Each row is followed by roughly how far along a hidden order it lies, from 0 to 12. A new part has a new order.
[-21  -2  -7  -2 -14  -1   4   7   2   3  -4  -6   2   9  -6  -3   8  -3
  -1   3   1  -5  -8  -4   8  -4   3   7  -8  -5 -12 -14   5   0  11  11
 -10   8   8  12  -7  -4  -8  -9 -13 -26   7   1  20  -7  13   3 -16] : 2
[  9 -22   1  13 -27  -2  -8 -14  -1   7 -14  -4   8   8  26  -2   1   2
   8 -10  -4  -2  12   6  -4   8  18  -3   1   2   4  15  -2  -2 -15   9
   8 -16 -13  -3  24   9  -9  23   7  25 -52   4   4   2   0 -16   6] : 10
[  5   9  31  18  14  -3  15 -24   0  12  -3 -20   0   8  44  14   3   5
   4 -15   6  -7  11  10  -4   5  36   4 -12  12  -7  -3  14 -18  -9  20
  18 -12 -21  38  20  -2 -13  28  -6  19 -44  31  10  -8   9 -33  46] : 11
[ -3   9   9   7 -16   3   7 -10   0   4   3 -10  -8   2  15   5   6   3
   1   1   8   3   3  -6  -9  -1   3   2  -6   5  -3 -10  -2 -15  -2  -8
   3  -1   0  27   8  -2  -3  11   4   2  11  11   8   0  16  -7  -3] : 5
[-15 -16 -11   0 -35   2  -8  10   2   1  -5  -8  -3   8  10  -4   7  -3
   5   3   1  -2  -4  -8  -4  -1   5   1  -8  -8  -4  -5  -3  -4   2  -2
 -23  -3   2   5  10  -1  -1  -1   2 -10  -6   5  18   4  26  -5  -8] : 4
[  5 -13  -9  16 -26  -5  -5  -6  -4  -6 -15  -5   2   5  20   3   2   2
  15 -11  -9 -14   6  -1 -15   7  10   1   6  -2   3  19  -6  12 -18   1
   7  -7  -5 -15  32   7   6  13  10  16 -50   8  11   6   0  -4  10] : 7
[  5 -15   5  16 -17  -1  -4 -14  -2   8  -6  -8   5   6  20   9   1   2
   2  -3   2   4   8   1   4   3  16   0   0   1  -2   4   3 -11  -9   3
  10 -10  -8  12  15   5  -8  13  -7  25 -19  -1  -2   0  -1  -9   3] : 9
[ -4 -10  -5  17 -31   1  -6   9   0  -1  -6  -8   0   4  18   7   3   1
   8  -6   3  -2   4  -8 -14   3   6  -3  -3  -2   1   2 -10  -5  -7 -12
 -10  -4  -1   5  18   5   4  18  12   8  -7   6   9   5  10  -9  -7] : 5
[  5 -18   6  15 -22   1  -1 -12  -1   8  -6 -10  -1   8  32   4   0   4
   4  -4   3   1  12   1  -6   6  15  -1  -4   2   0   3   0 -14 -10   5
   6 -15 -12  15  20   4  -6  29   2  17 -33  10   6   2  10 -14   4] : 10
[ -6  14   0   9 -10   1   9  -5   1   3   6  -9  -9   1  11   4   8   3
   3   1   7   0   5  -6 -14  -2   3   1  -9   7  -5  -8  -3 -10   0 -11
   0  -1   5  13  14  -1  -2  11   4  -4   8  15  13  -2  17  -5  -5] : 3
[-13  26 -10  16  13   2  15 -21   9  -7   5   0  -6 -13   0   6   0   2
  -4 -12   6  -4  14   6  -8   2   7 -15 -15  16  12  13  -4  -1 -14  -2
  14   3  -4  11   0 -12  -1  -2  18   2  -9   7  -8  -4  39 -14  25] : 2
[  0 -22   3   2 -36   2 -29   6   1  22  -7 -13  13  13  55  -8   2   0
  11  -4  -1  13   9  -6  -5   7  32   0  -8 -16  -3  -6  -4 -34  -2  21
  -3 -27 -15  20  19  16 -25  36 -14  18 -28  10  15   4  11 -19 -15] : 12
[ -4   6  20  15   9  -3  13 -22   0   6  -8 -14  -4   7  29  10   3   5
   7 -12   2 -10  10  12 -11   3  24   2 -11  14  -1   4   8  -7 -13   9
  17  -5 -12  29  18  -2  -6  15   2  20 -43  25  12  -5  12 -26  38] : 9
[-17 -35 -20 -12 -27   3 -33  34   8   3 -14   8  23   9  -4 -22  -4 -12
  -5  -8  -4   1  -2   4  19   5  15  -5  -9 -26   0  10  -2   1  11  42
 -29  -2  -4 -13   1  -4 -20  -3 -11   5 -20 -21  12   3  -3   9 -17] : 6
[-17 -20 -11  11 -47   4 -11  27   7  -2  -5 -12  -7   7  12 -13   6  -5
   2  -3   6   0  -7 -11  -2  -2   5  -4 -17  -6   0  -7 -10 -11   8  -5
 -42   0   3  11   7  -5  -3  14  12 -31  -3   6  35   1  50  -7 -20] : 2
[  5 -10   1   9 -23  -2  -6 -11  -2   7 -11  -8   5  10  28   2  -1   2
   5  -6  -4   0  11   1  -4   7  19   1   0   0  -2  12  -1  -7 -10  10
   6 -12 -11   6  18   7  -9  22  -2  12 -34  10   7  -1  41 -12   1] : 10
[-22  -3  -7   8 -37  -1   7  21   1   2  -5 -14  -6  10  12  -7  15  -3
   0  -2   2 -10 -13 -10  -4  -4   6   5 -13  -3 -13 -17  -2   0  16   4
 -37   3   8  14  -2  -1  -7  -2  -5 -35 -10  10  41  -4  63  -1 -16] : 0
[  7  -9   8  13 -14   0   4 -15   0   5  -4  -8  -4   8  21   6  -1   4
   3  -5   5   2  13   4  -8   3  15  -3  -9   7   4   7  -3 -10  -8  -2
  13  -7 -13  16  17   1  -2  20   6  17 -23   9   2  -2   8 -16  16] : 9
[-15  24  -7  17 -14   3  14 -15   5  -1   5  -8 -11  -3  12   8   7   2
   4  -5   7  -5   4  -5 -15  -1   1  -6 -15  14   7  -4  -5  -2  -6 -12
  -2   3   4   8   6  -7   2   6  13 -13  -4  13  13  -5  46  -7   2] : 0
[ -5   2  -9   9 -17  -2   4  -3  -2  -8  -4  -6  -4   0  14   2   5   1
   9  -6   0  -8   1 -10 -17   1   3   1  -3   3   1   5  -8   4  -8  -9
  -4   0   1  -1  19   0   5   6  10 -14 -18   7  12   7  16  -6  -3] : 4

Next part:
[ -2  -8  -8 -12  -4  14 -32  12   9   0   9  13  10  21   1   8 -24 -20
  -8   2   3 -28  10 -19  -8   1  15  -3   6  -4  -5  19  14  -9  15 -32
  13  29  20  45  11   2 -10 -10 -35   0  10  -6 -16   5  20  -7  29  17
  -7 -34   6   5 -12   1  28  -1  15   4  -4  15   1   1 -13   2  -6  61
  -1  -6] : 0
[  0  15  13  -5 -10   6   1   8  -7   0 -18 -11  15   7   2 -13 -20   7
  -3  -9 -19 -17   9 -50   8   3  -9   5  -8 -27  10  -5 -15  19  -3 -26
 -11  16 -12  20  -5   0   4   6   8  -3  -3  -4  -5  -6  -6  -1  17   0
  -1 -25   4 -49  -5  13  37   9   2 -20   2   3  -3   1   6   6   9  27
 -25  -2] : 4
[  3   0 -15  -6   2  10 -11  -3  -5  -3 -17   4  16  -8  -3   9  -4   4
  -1  -3  -2  16  -4 -43  14  34  13  -1  -5   1   1  19   1   9   7  -5
 -36  10 -16   9   4  -5  15  -3  -1   5  -7   7 -23 -14   4  -3  -3   0
   2  -8  -2 -10  -2  27  24 -21  -3  -8   6  16   1  -1  -9   6  -2 -21
 -25 -10] : 8
[ -1  17  10 -27 -11  -3  -3   1  -9   5 -34   3  19  13   1  12 -34  -3
  -5 -10  -6  -7   4 -33   2  -9  -7   8  -5 -21  10  13  -7  15   5  -9
   2  42 -22  10  -4  -6   0  -6   0   6   2  12 -12   6   4 -15   7   4
  -3 -40   7 -39  -5  31  30  15  -4  -2  -6  -3  -3  -1  -3   9   9  12
 -60   5] : 6
[  0   6  19   1 -10  14  19  10  -1  -3   2  -5 -24  19   3 -13  -1  -5
  -5  -2  -5 -23   8 -45   1  11 -16   2  -1  -7   0 -17 -10  16   0 -36
   6   8   2  28   0   3  -7   5  -9   5  -3  -7  12   4   6   0  11   3
  -2 -17   7 -28  -3  -4  13  14  -3  -8  -1  -3  -1   1   7   5   3  53
  -8  -1] : 4
[  4  -7  -4  10   4  17  19   3  -1  -8  -5 -13   0 -11  -3 -21  20  11
   4  -3  -6   9  -4 -30  18  28   1  -2  -2   0   2  -4 -10  14  -2 -24
 -43 -10 -15   6  -3   0   9  14   8  -2 -21  -6   5 -11 -14  12  -2  -6
   4  16  -4 -16   6 -14  16 -13   0 -19  11  16  -1   0   9   1   1 -15
  11 -10] : 7
[ -3   9   9  -9 -12  -8 -19  -1  -1   3   3  12  11  18   6  24 -34  -8
  -7  -1   5 -30   5 -18  -9   6   2   5   1  -8  -4   6   3 -10  12 -13
  30  25   2  42   4  -2  -7 -15   8   6   6   7  -3  14  12  -6  13  12
  -2 -27   8  30 -10  22   2  12   5  18 -11  -4   0  -1 -13   0   3  40
 -18   6] : 5
[  5   7  -1  17   1  -4  22  -6 -13 -12   8 -22 -20 -13   3  -8  34  16
   4  11   6  19 -11 -16   8  62 -14  -3  -7  20  -4  -5  -8  26   0  -7
 -46 -20 -16  -6  -9   0  17   5  13   6 -10  -6   1 -11  -8  16 -24 -11
  11  17   2  -4  -2   7  -1 -18 -10  17   9 -10   6  -2   4   0  -7  -9
  20   4] : 12
[  3   5   0   6   0   4  11   1 -10  -7  -1 -13 -10  -3   0 -12  14   5
   2   5  -2  -4   0 -30   9  34  -9  -2  -8   7   1  -4  -8  18   3  -8
 -32  -3 -15   1  -7   0  12   4   1   4  -8  -6  -5  -5  -2   8  -5  -5
   4  -2   3 -12  -4   3  23  -9 -19   1   6   1   4  -2   4   2  -3   6
   6   1] : 9
[ -1   4   8 -21 -12  12  -1   9  -3   7 -28  13  12  17  -1   9 -39  -8
  -8 -12  -8  -9   8 -29   3 -19   5   8  -1 -19   8  12  -2   9   3 -26
   4  25  -2  29   5  -4  -5  -5 -14   3   1  13 -11   2   7 -15  14   7
  -7 -35   4 -33   2  20  35  19  -1 -11  -4  12  -5   1  -1   9  11  27
 -63  -9] : 3
[  4  -7  -6   7   5   9  20  -1  -8  -6  -4 -22   4 -17  -2  -4  23  11
   3   0  -2   7  -3 -26  13  21   0  -1   0  10   5  -6  -7  10   1 -32
 -36  -9 -12   0  -1  -1  10   8   6   2 -18  -2  -1  -9  -7   8  -8  -4
   4  10  -3  -2   8  -7  15  -9  -3 -18   8  11   0   1   3  -1   1 -23
   4  -6] : 8
[  1 -13   8   8  -1   7  11  25   5  -4  10   0 -10   9   1 -15   9  -7
  -2   6  -1 -29   5  -8  -2   7 -12  -2   5   7  -2 -14  -5   8   1 -34
   5  -3  11  14   3   5   0  10 -25  -5  -3 -15  10   2   3  11   7   7
  -1  -3   4  10  -1 -28  -1   6   9 -13  -1   0  -1   2   1  -3   1  36
  26   4] : 3
[ -2  -4  14 -11  -7  11   0   8   4   0  -2   7   8  20   2 -12  -9 -10
  -3  -6  -1 -23  11 -18  -2  -8  -2   2   2  -3   3  -4  -4  -5   4 -38
  14  24   6  23   4   5  -7   4 -15  -1  -8  -8   8  12   7   4  20   9
  -7 -18   5 -18  -2 -20  14  24  10  -9  -5   4  -4   1   1   3   6  45
 -15   5] : 0
[  1  13   4 -12 -12   8  -3   1 -16  -1 -27  -6  19  14   0   1 -23   3
  -4 -13 -13  -2   4 -63  14  31   3   5 -13 -30   9   8 -15  31   2 -15
 -36  29 -30  26  -4  -5  13  -2  17   7 -15  10  -9  -7   7  -5   9  -3
   2 -32   6 -54  -2  39  51  -5 -13 -11   8  15   0  -1   6  11  12  21
 -51  -8] : 7
[  1 -14 -10  -7  -2   3 -16   4   2   2  -4  26   4   5  -1  34 -20  -9
  -8   4  12 -19  -3 -21  -3  13   9  -2  13  17  -6  24  18 -11  15 -18
  -3  21  24  30  11  -6  -3 -17 -31  10   4   5 -14   3   4 -15  -1  19
  -4 -16   4  24  -2  17  -3  -7  12  -4  -9  12   1   0 -24  -2  -6  15
  -2  -6] : 5

Part 3:
[ -1 -18 -14  -1   5  -9   0 -63   4   2  11  -6   0  -5 -32   7  -2  13
   0 -40  -2 -10  17  -7  15   0  16  -6   1  16  32  -4   6  -5  -8 -14
  -1 -35  -1  19 -13   7  14   2  26   2  -3 -15  -5  -4   4   1  18   7
   5  16  -6   2   1   3   2   6  -1   4   6  -8 -14  18 -14  14 -10   0
  10   3 -23   2 -12  -1   5  -1   1  -6  29 -11  -3  -7   2   8  -4 -17
  -8  -6   4  -1  -3  14   1  -3   3   4 -13 -11  13   2 -10  22  18  17
   4   8  14 -21   6  -1   6  -2  -6  -2   0 -15  -4   2   1   0 -37  -9
   6  -5] : 12
[  1   3  12  -1  -3   6   4 -14   0  -6  -2  -1   2   3   2  -3   0   4
  -1  -3  -1  -3   7   0  -8  -2   2  -1  -3  -2 -13   5 -13  -3   5  -3
   1  -3   0   3  -5  -6  -3   4   2   1  -3  -4   6   2   4   3   4  -3
  -2   5  -2 -11  -2   3  10   0  -1   5   1   0  -1   3   2 -16   5   2
   1  -5  -4   1  33  -2  -2  -7   0   1 -10  -1   0   3   5   3   4 -10
  -1   0  -3  -2  -2   6   1  -3   1   7  -1  -2  -4   0 -16  -1   0  -7
  -3   3  -1  17  -2   0  -2  -2  -2   5  -3  -8   0  -7  -4   0  -3   0
  -2  -4] : 0
[  0   5  -2   1   8   4  10  -5  -2  -2  -1  -1   4  -5   9  -3  -1  -2
   4  -1   0   3   7   2   4   1  -4   2  -1 -14  15  -2  -5   0   4   3
   2   0   2  -1   6  13  -6  -1   0  -1   0   2  -3   7   1   3   8   0
   0   1   4   6   1   3 -34  -1  -6   2   1  -1  -7   5  10   0 -20  -3
   4  -1   4  -3  37  -2  -8   1   1   7   7   9  -2   7  -8  -2  -3   5
   0 -11   0   1  -4  -2  -2   0  -1  -4   6   7  -2   3 -11  11  -1  12
   0  -5  -1  11   0   0  -7  -3   6   2   0   9   0   3   4   0  11  -4
  -2  -9] : 12
[  1 -12  11   4  12  -1   5  11   3   1   3  -1   1  13  -1  -5  -1   0
   0  -3  -1  13   2  -4   2   2   1   1  -3   5  -7  10  -9  -9   6  -1
   3 -46  -2  16   2   9   8   2  10   0   0   0   3  -3  -3   2  -1  -4
   0  11  -6 -10  -2   1  12   0   7  -7   4  -2   3   3   3 -19  14   6
   0 -11  13  -3 -37   0   2  11   3   5  32   0  -1 -11   2  -5   3  -7
   2 -12  -1   1  -7  -6   0   4   1  15   0  -4  -3   5  11 -14  -5   5
   6  -2   2 -37  -1  -1 -17  15   1   4  13 -21   0   1   5  -5 -20  -5
  -4   4] : 11
[ -4   3   5  -3   4  -5  -2 -32   0  -1  -4  -6   3  -9   9  -3   2  -4
  -2 -18   1  -3   4  -3   9  -1   2  -3   1  -8  17   1 -10   4  -8  -5
  -1   2  -3   5  -4  17   5   1   2   0  -1   4  -5   3   1   1  -6  -1
   3  -5  -1   1  -4   4 -10   0   0  -3   3  -3  -8   2   0   4 -13  -4
  -6  -1  -5   1  10  -1   3  -1   4   7  -7  -3   0   1 -10   0   2   2
   4   7   2   1  -8   4   0   1   0  -2   4  -5   0  -2  -5   8   0  -3
  -4   0   2   4 -17   1 -17   0  -2  -1  -8  10   0   6  -3  -1  -4   1
  -4  -2] : 2
[  2  -7  23  -1   0 -10   1  30   3  -1  -7 -14   3   1 -24   4   0   7
   1  33  -2  12   0   2   1   3   1   7  -2  27 -37 -10   8  13   0  -4
   7   0  -5  -4   4 -34 -11  -3  24  -3   5   5  -3   0  -2   4   1  -7
   3  -2 -18  12   7   0  31   0  -1   1  13  -2   1   5  -5  -9 -21   3
 -10  15  13   2 -37   5  -7  17  -9   5 -17  -2  -1  -7 -29  -2   6   2
   1   2   0   2   0 -15   1   4  11  -7   1   9   6  -2  -8  -8  16  -5
   9 -10   2  -2  11  -4   9 -17  12   6   7 -10   3  -5   9  15 -30   3
  -1  -7] : 7
[ -1  -3   5   1   3  -5  10  25  -5   6  -7   5  -2  -9   3   0   0  -5
   0  -4   3   9  -1  -5  -6   3   1   3  -4  -4  -2   1  -9  -9   5  -4
   5 -12   0   0   4   7  -1   2   5  -2   0   5   3   2   1  -1   3  -5
   1   1  -1   4   0   3  26   0   1   5   0   1  -2   0  -1   4 -10   5
  -4   4  -5   6  -6  -3  -2   6   6   5 -26   4   0   6 -11   4   3  -6
  -1   0  -2   1   7   2  -1   1   1  -2   1   2  -1   4  -3  -9  -5  14
  -6   5  -4  15  -8   0  -7   2   2   4   1  -6  -1  -4   3   1   1   6
   2 -16] : 3
[ -1  -1   1  -1  -1  -3  -2   1   2   2   4  -1  -1  -6  -1   1  -1  -1
   0  18  -3   3  -1   2  -4   0  -4  -5   2   0  12   0   0   4  -1   1
   2   5  -1   0   3   4  -3   0   8   2   0   5  -1  -4  -1  -3  -1   3
   1  -1  -1   2  -1   3   9   0   3   0   1   2   1   1   2 -11  -2   0
  -1  -3   2   1  -3  -1   3  16   2   1   9  -1   4   3   5  -1   1   5
   1   2  -1   0   1  -3   0   1   2  -4   3  -1   7  -4  -1  -4   3   3
   3  -1   1   1  -7   0  -1  -7  -3  -1  -1  -6  -1   2  -3   1   3  -2
  -2   1] : 7
[ -4   3 -13  -3   5  -2  -2  12  -2 -10  10   5  -2  -6  13   2  -1 -11
   6   3   5  -1   5   3  -4  -3  -2   0   1  -6  27   2   4  -5   2   1
   1  -4   3  -2  -2  13   4   6   0   1   0  -9  -7  -6   3   2  -9   2
   0   6   2  -1  -4  -4 -15   1   4   3  -7   4   1  -6   6   8  15  -3
   4  -2 -11  -1   2   1   6 -17   0   0   3  -3   4   1  23  -9   0  -3
  -4   1   1   0   2   3   2  -2  -3  10  -5  -5  -4   4  10   1  -8   3
  -4   7  -1  -1  -3   1  -1  12   3  -2   2   4   0   3  -8  -5  -9  -2
  -2   0] : 6
[  4 -16  -4   5  10   2 -19  14  -1 -10  -2  -2  -9  13   8   4  -5  -2
   3 -22  -4  -7   7   4 -29   5   7   3   1   8  10   2   1  -3   1  10
  -3   3   3  30   2 -19  -6  -2  11   2  -1  20   9 -11   9   1  -5   2
   0  -5  -3 -11  -4   0   5   1  -2  -9  -3  -5  -3   5  -1   8  20   3
  12  -7  -8   1  -9   1   0  13   7   3   5   0  -1 -16  -1   7  -6  -3
   2   5   3  -4  10   1  -1   2  -3   5   6 -12  -5   8  13   3   2   9
   0  18 -10 -11  17   1  -9   2   2  13   0  -5  -2  11  -1  -7 -19  14
  -4  -3] : 12
[  3  -4  -8   4   6  -2   6  17  -1  -3   5   9  -1  11  -1  -6  -2  11
   1 -21  -3   7  15   0  14   0  -2  -3  -2   2  24   0   1  16  -5  15
  -2  -5   6 -11   3  11  -9   2  -6   2   0  -4  15   4   0  -2  -1   8
  -1  -3   8  -9  -1 -11   8   2  -5  -3  -6   2  -3  -1  10   6  15  -1
  -7   2 -18   0  43   3   1 -28  -3   8  45 -17  -5   3  14   3   5   3
  -3  12  -1   3   2   5   2  -2   1  -1  -6  -1   9   4  16   5   7  -8
 -10   0  -1   9   3  -3   5   0  -2   1  -1  16  -1  11   6  -7  18  -8
  -3  -4] : 4
